Below is a small trained network, with its code and all its weights. Each question gives an input and a class and asks what happens when units are switched off, that is, made to give their printed mean instead of their output.

import numpy as np


def w(rows, s, z=0):
    codes = np.array(rows[::2]) - 128.0
    scale = np.full(codes.shape[1], s)
    scale[-1] = z or s
    return codes * scale


def f(y):
    return np.maximum(y, 0)


def log_softmax(a):
    a = a - a.max(-1, keepdims=True)
    return a - np.log(np.exp(a).sum(-1, keepdims=True))


def net(x, mask):
    res = np.array(x, float).reshape(1, 5) / 4 @ E
    y = f(res @ A[0][:, :-1].T + A[0][:, -1])
    res = res + np.where(mask, y, B[0][:, -1]) @ B[0][:, :-1]
    return log_softmax(res[-1] @ U[:, :-1].T + U[:, -1])


A, B = {}, {}
E = w([
[184,251,145,127,61,85],'x0',
[102,88,228,97,202,139],'x1',
[38,173,65,225,54,48],'x2',
[128,55,107,137,126,234],'x3',
[190,30,52,11,146,2],'x4',
],0.011)
A[0] = w([
[91,93,27,87,194,74,221],'N1',
[86,117,86,169,63,129,251],'N2',
[101,159,80,150,75,173,85],'N3',
[60,10,124,147,160,131,180],'N4',
[165,199,159,228,106,150,253],'N5',
[202,162,195,122,192,193,214],'N6',
[106,227,170,145,79,37,175],'N7',
],0.012,0.0054)
B[0] = w([
[247,87,97,114,175,107,246],'N1',
[151,134,36,189,122,121,221],'N2',
[193,87,66,201,63,153,194],'N3',
[80,3,153,190,241,98,236],'N4',
[50,168,133,164,47,154,251],'N5',
[82,123,211,46,84,220,232],'N6',
[88,229,172,106,150,58,252],'N7',
],0.011,0.017)
U = w([
[84,222,205,158,79,98,69],'0',
[150,107,226,56,89,253,204],'1',
[120,137,74,204,19,200,2],'2',
[61,46,161,205,204,173,158],'3',
[225,75,107,50,104,92,200],'4',
],0.014,0.0043)

Each question gives the input, the list of numbers given to net, and the class t.
The units are the neurons (one row each of A and B). Each row of codes is followed by its name. A weight is (code - 128) times the scale printed after its matrix; where a second scale follows, it is the last column's (A, B and U).
mask holds one flag per neuron, in row order. A switched-off neuron (its flag False) gives its mean, the last column of its row in B, instead of its output. The means were averaged over made-up inputs and are rounded, as every weight is.
A unit's drop is (log p(t) with every unit on - log p(t) with that unit switched off) / (log p(t) with every unit on - log p(t) with every unit switched off).
most important unit: the unit with the biggest drop
k most important neurons: the k neurons with the biggest drops, biggest first
drop of u: that unit's drop, to one decimal
input [-4,6,6,-4,-6], class 0: 2 most important neurons : (N7, N5)
input [-6,2,-5,-6,-7], class 1: most important unit : N6
input [-4,-2,4,-3,2], class 4: 2 most important neurons : (N1, N5)
input [5,0,-1,4,1], class 1: 2 most important neurons : (N7, N2)
input [3,0,-2,6,-4], class 1: 2 most important neurons : (N6, N2)
input [-4,4,2,-5,6], class 4: 2 most important neurons : (N1, N5)
input [-1,5,-6,0,3], class 1: drop of N6 : 2.5
input [0,2,7,2,-1], class 2: drop of N2 : 0.2
input [-1,2,-7,-2,3], class 1: drop of N6 : 0.6
input [3,-7,-3,-7,3], class 0: drop of N7 : 2.3
